What each symbol does to the units:
ro: w618->w545, w912->w637, w987->w642, w41->w760, w720->w234, w191->w912, w642->w648, w651->w95, w243->w752, w396->w342, w271->w774, w10->w279, w528->w24, w439->w108, w816->w522, w386->w271, w482->w785, w90->w909, w382->w840, w781->w278, w648->w715, w234->w595, w797->w378, w411->w191, w682->w562, w594->w750, w984->w816, w790->w439, w95->w797, w760->w292, w785->w90, w342->w263, w789->w396, w263->w400, w108->w482, w595->w601, w17->w41, w601->w987, w451->w618, w637->w833, w51->w790, w5->w984, w76->w10, w981->w781, w829->w877, w442->w682, w64->w347, w877->w594, w769->w64, w24->w5, w292->w651, w347->w411, w833->w981, w808->w386, w378->w382, w752->w164, w164->w808, w279->w442, w715->w51, w23->w17, w909->w23, w522->w769, w545->w76, w750->w720, w840->w243, w278->w451, w774->w528, w562->w789, w400->w829
ve: w618->w720, w912->w342, w987->w651, w41->w24, w720->w17, w191->w396, w642->w95, w651->w816, w243->w191, w396->w790, w271->w781, w10->w601, w528->w451, w439->w243, w816->w10, w386->w981, w482->w164, w90->w386, w382->w347, w781->w877, w648->w797, w234->w41, w797->w769, w411->w789, w682->w648, w594->w909, w984->w76, w790->w840, w95->w522, w760->w5, w785->w808, w342->w439, w789->w51, w263->w108, w108->w752, w595->w760, w17->w528, w601->w292, w451->w750, w637->w263, w51->w382, w5->w545, w76->w595, w981->w829, w829->w785, w442->w642, w64->w682, w877->w90, w769->w442, w24->w618, w292->w984, w347->w562, w833->w400, w808->w833, w378->w64, w752->w912, w164->w637, w279->w987, w715->w378, w23->w774, w909->w271, w522->w279, w545->w234, w750->w23, w840->w411, w278->w594, w774->w278, w562->w715, w400->w482
di: w618->w760, w912->w482, w987->w769, w41->w76, w720->w5, w191->w108, w642->w64, w651->w442, w243->w263, w396->w752, w271->w750, w10->w95, w528->w234, w439->w637, w816->w642, w386->w594, w482->w981, w90->w278, w382->w396, w781->w23, w648->w347, w234->w984, w797->w562, w411->w439, w682->w382, w594->w528, w984->w987, w790->w912, w95->w682, w760->w10, w785->w781, w342->w164, w789->w243, w263->w808, w108->w833, w595->w816, w17->w545, w601->w522, w451->w41, w637->w785, w51->w191, w5->w601, w76->w651, w981->w909, w829->w271, w442->w378, w64->w51, w877->w774, w769->w715, w24->w595, w292->w279, w347->w790, w833->w90, w808->w877, w378->w789, w752->w400, w164->w829, w279->w797, w715->w411, w23->w618, w909->w451, w522->w648, w545->w292, w750->w24, w840->w342, w278->w17, w774->w720, w562->w840, w400->w386
zu: w618->w234, w912->w263, w987->w95, w41->w5, w720->w41, w191->w342, w642->w797, w651->w522, w243->w912, w396->w439, w271->w278, w10->w987, w528->w618, w439->w752, w816->w279, w386->w781, w482->w808, w90->w271, w382->w411, w781->w594, w648->w378, w234->w760, w797->w64, w411->w396, w682->w715, w594->w23, w984->w10, w790->w243, w95->w769, w760->w984, w785->w386, w342->w108, w789->w790, w263->w482, w108->w164, w595->w292, w17->w24, w601->w651, w451->w720, w637->w400, w51->w840, w5->w76, w76->w601, w981->w877, w829->w90, w442->w648, w64->w562, w877->w909, w769->w682, w24->w545, w292->w816, w347->w789, w833->w829, w808->w981, w378->w347, w752->w637, w164->w833, w279->w642, w715->w382, w23->w528, w909->w774, w522->w442, w545->w595, w750->w17, w840->w191, w278->w750, w774->w451, w562->w51, w400->w785

The rows follow the links: the fewer symbols apart two units are, the more alike their rows tend to be.

Each row is also shifted at random along 5 hidden directions that mean nothing.

Some units, each with a row of numbers:
w651	-151,94,-346,-151,-146,-24,-238,-256,2,84,-169,49,69,248,-6,-132,441,-344,197,203,159,307,56,-47,279,93
w292	-327,450,-219,64,-56,82,-293,-230,90,56,-65,179,-269,188,144,-352,23,-130,247,165,215,146,293,-27,255,-27
w760	1339,-197,50,-30,-230,-81,-173,-255,174,-64,13,51,168,152,241,-126,-99,-68,179,190,177,76,-16,249,239,-144
w522	88,-67,29,-182,-114,-149,-125,128,100,350,-244,99,-99,282,-63,131,24,-89,200,137,186,64,-240,-221,132,199
w451	-566,168,-77,59,-35,56,-79,-139,-86,116,322,94,-125,-63,292,-115,473,-97,142,-6,-17,9,-126,-335,207,-287
w790	-429,314,-457,-185,164,129,37,2,-283,187,-127,-73,-26,-16,-331,38,547,-265,-100,-87,-155,196,111,-297,-89,238
w347	-285,199,-294,-362,67,66,-61,-15,-103,369,-293,-24,84,105,-325,22,-124,-166,-49,-3,-10,117,225,-51,-47,299
w23	-73,307,253,229,59,101,-26,-8,77,88,311,193,-342,-127,338,-228,-396,252,75,-67,26,-254,141,-116,51,-323
w833	-606,-115,129,296,111,56,214,96,-57,-468,181,-122,31,-273,-11,46,34,161,-226,-163,-195,-116,15,191,-236,-116
w90	244,-25,169,109,63,60,144,77,-85,-12,309,-8,-39,-228,155,50,50,135,-89,-142,-141,-182,-132,-146,-69,-228
w912	443,-205,-240,-308,69,31,154,3,-259,134,8,-202,368,-140,-241,227,394,-180,-221,-135,-247,81,-108,-91,-124,104
w877	98,26,-146,-357,30,224,14,-403,-156,312,288,-66,438,-255,136,-188,-439,-48,-173,-142,-193,-103,385,221,50,-297
w797	208,245,90,163,25,-89,-94,248,152,26,-297,138,-439,230,-137,1,-133,91,140,95,207,24,-23,-134,-31,265
w562	325,-214,107,-106,-11,-94,42,124,136,-68,-373,-89,161,118,-288,119,-580,91,-104,58,61,-2,111,375,-179,301
w789	462,214,121,539,156,-14,96,316,123,-600,-250,-15,-433,12,-250,-21,-101,233,-86,-8,54,-16,145,189,-298,270
w442	-301,5,-264,20,-118,-26,-166,-230,120,-338,-316,-55,156,202,-156,-155,-10,-183,60,198,153,267,293,448,82,192
w279	545,95,-477,-480,-150,-12,-266,-289,-103,469,-176,44,197,277,-62,-49,542,-476,220,175,107,347,-12,-249,342,136
w987	248,127,239,367,-66,-138,-122,206,279,-220,-214,172,-475,248,52,-57,-163,175,212,167,276,-16,-76,-4,36,129
w642	-275,-228,-121,-456,-155,-114,-128,-96,49,394,-309,-17,309,259,-161,111,-126,-215,98,159,115,162,-55,62,130,226
w482	317,-42,81,186,130,24,221,235,-146,-172,193,-72,-105,-209,-38,187,380,96,-156,-179,-187,-100,-236,-229,-193,-52
w278	-324,-36,-38,-200,-16,85,-1,-188,-128,281,337,17,173,-155,244,-39,144,-80,5,-75,-111,-72,-47,-195,138,-299
w715	-218,-68,71,88,28,-109,32,236,106,-161,-327,-37,-113,158,-271,128,-149,72,-20,68,73,57,-23,113,-147,329
w76	-463,128,-485,-68,-180,39,-298,-497,-27,-146,-12,22,201,172,135,-285,589,-424,202,213,120,372,202,132,360,-88

In each set, the symbols that take the first to the second take the third to the fourth, perhaps in another order. Give the fourth.
Answer with the unit's name.
A 163,99,204,251,192,53,228,290,-67,-164,109,-24,-238,-229,-68,102,-109,260,-180,-187,-149,-200,-51,-106,-286,-11
B 121,-21,5,91,31,79,92,-65,-137,-97,332,-48,71,-215,163,-25,289,9,-84,-120,-161,-55,-46,-80,-6,-257
C 16,365,-242,110,217,139,79,78,-170,-116,-100,-44,-195,-99,-266,-58,160,-27,-144,-124,-108,56,244,-72,-190,166
D w400

A -411,94,-59,-148,29,150,12,-199,-152,254,341,16,138,-194,208,-113,-26,-26,-40,-117,-136,-104,118,-113,94,-290
B -464,36,-16,-83,-112,62,-125,-305,41,126,212,61,124,-9,302,-220,-177,-40,101,53,48,-24,147,110,210,-276
C -121,-326,40,228,36,-53,228,151,-171,-406,265,-155,121,-215,30,249,793,-26,-144,-119,-222,-2,-413,-147,-118,-123
D w594

A -374,-74,366,-35,88,28,170,212,-34,325,292,47,-94,-214,187,141,-345,269,-82,-197,-121,-336,-223,-280,-105,-206
B 188,-74,119,92,-134,-10,-105,-183,122,-60,178,78,17,23,319,-150,-92,28,139,76,103,-44,-18,93,185,-252
C 422,16,36,78,-139,-83,-189,-112,209,-86,-153,89,-78,223,98,-151,-200,-5,196,193,221,79,85,192,164,28
D w64

A -44,-144,-66,-337,-73,-131,-56,140,22,373,-328,-3,76,248,-229,224,40,-137,77,101,94,113,-203,-176,49,314
B 223,301,44,-163,220,94,110,293,-77,456,-151,42,-237,-62,-269,100,-475,162,-132,-167,-73,-173,125,-245,-225,228
C -490,-49,114,-24,24,-162,42,362,62,134,-315,20,-235,197,-257,262,69,47,49,43,93,26,-299,-238,-112,354
D w439

A 225,-267,-228,-280,-176,-87,-154,-247,82,-31,-312,-93,404,241,-134,-18,-32,-262,63,206,132,265,106,369,140,179
B 33,-295,-6,-41,-42,-127,42,104,82,-245,-353,-147,200,131,-304,171,-88,-26,-89,83,30,124,-32,326,-150,305
C 821,15,-147,-229,100,4,93,171,-145,249,-170,-69,40,12,-299,210,175,-90,-106,-78,-90,60,-102,-210,-125,261
D w108

A 427,244,-89,31,210,94,162,212,-237,122,142,-11,-205,-184,-121,124,441,-15,-132,-201,-198,-47,-130,-447,-153,32
B 720,102,-194,161,58,151,68,-207,-186,-306,334,-72,94,-247,134,-131,457,-82,-122,-107,-187,41,122,28,3,-251
C -228,-104,606,280,-56,-101,23,215,258,-13,200,160,-302,-33,364,-2,-562,405,129,-3,130,-338,-222,-36,11,-254
D w76

A 23,-25,-321,-385,69,11,44,48,-228,318,-204,-130,207,36,-350,206,357,-261,-114,-48,-117,178,-66,-220,-64,285
B 239,128,-42,97,175,37,161,263,-132,-66,-66,-69,-183,-98,-242,145,235,51,-150,-125,-118,-17,-78,-203,-229,191
C -587,-226,54,113,-178,-162,-136,-61,217,-297,-206,13,59,242,23,-1,43,-48,160,210,194,143,-85,264,125,73
D w95

A 462,-62,-220,-368,113,133,120,-144,-206,174,-22,-164,408,-178,-240,37,-211,-85,-273,-138,-221,5,247,178,-146,66
B 138,-238,-91,-338,13,125,118,-271,-175,160,254,-144,533,-266,53,0,-175,-62,-211,-144,-244,-61,145,200,-25,-211
C 816,-28,357,215,-120,-210,-99,296,229,96,-33,209,-475,243,197,105,101,138,310,147,255,-81,-454,-364,142,14
D w769

A 231,16,-278,-354,118,76,94,2,-231,263,-110,-124,242,-80,-304,128,123,-170,-190,-111,-174,76,89,-96,-126,183
B -247,-312,79,-142,74,21,224,83,-111,-41,34,-199,346,-222,-165,213,-182,77,-272,-162,-226,-104,-29,179,-241,26
C -228,-388,89,-27,-153,-89,31,-136,-29,-80,279,-60,283,-74,259,91,418,-87,47,26,-61,10,-331,-34,152,-283
D w41

A 63,67,-296,-9,101,21,69,85,-178,-138,-166,-119,22,2,-324,126,571,-190,-109,-40,-112,186,-33,-122,-134,261
B -193,352,-54,191,249,145,155,169,-161,-90,78,-8,-280,-206,-139,-25,77,118,-182,-191,-159,-93,141,-173,-242,36
C 206,-268,336,-112,-117,-60,5,-27,100,253,225,69,131,-38,322,46,-377,149,78,-14,31,-207,-201,-16,124,-262
D w760

A -214,256,-106,-70,-59,-30,-209,-38,97,253,-188,156,-235,257,6,-118,-5,-107,222,155,214,101,45,-155,184,120
B 269,99,-110,-269,126,62,83,136,-108,341,-202,-59,34,-8,-312,133,-204,-25,-141,-96,-87,-15,87,-104,-170,260
C 108,129,74,44,-105,-56,-159,-23,72,207,122,192,-262,154,275,-76,218,-45,275,107,152,-11,-205,-328,254,-135
D w648

A -136,53,201,120,102,87,123,69,-47,32,310,35,-95,-226,189,-21,-144,206,-80,-159,-125,-233,-45,-120,-86,-247
B 799,41,63,-39,-141,-49,-180,-131,106,190,94,142,-73,125,280,-123,-25,-38,238,120,153,6,-76,-127,259,-164
C 184,170,-163,-392,-117,-3,-251,-203,38,610,-99,150,10,235,81,-126,-152,-201,231,147,178,96,96,-179,295,19
D w562

A 329,-159,46,-20,-201,-91,-179,-202,187,-51,-64,51,130,181,174,-111,-166,-69,182,197,178,74,22,231,214,-71
B -864,-92,49,-179,-160,-144,-152,26,88,343,-93,111,-64,239,88,77,130,-106,244,143,174,61,-279,-254,221,33
C -161,2,-179,-75,-25,127,-13,-325,-150,-25,346,-34,239,-179,225,-134,318,-146,-43,-64,-143,34,88,-3,131,-314
D w774

A -794,-111,81,-50,-113,-123,-118,10,198,0,-294,41,-7,241,-74,6,-301,13,117,183,202,64,14,203,53,183
B 96,218,59,278,49,-102,-31,324,120,-118,-290,110,-504,215,-186,61,135,74,119,81,170,59,-115,-182,-75,304
C 119,168,191,338,196,49,220,324,-98,-156,211,16,-364,-233,5,97,178,237,-129,-200,-138,-201,-164,-299,-229,-69
D w90

A 300,-24,130,-341,88,-34,78,289,19,512,-298,-7,-6,55,-299,228,-625,132,-105,-71,-4,-137,-14,-95,-187,320
B 430,103,67,-131,141,-7,106,317,-35,291,-215,-10,-172,19,-292,174,-275,105,-98,-91,-28,-80,-22,-184,-211,292
C 351,274,62,45,228,117,166,238,-118,152,36,-4,-235,-193,-155,61,-207,176,-180,-207,-143,-177,78,-216,-245,79
D w263

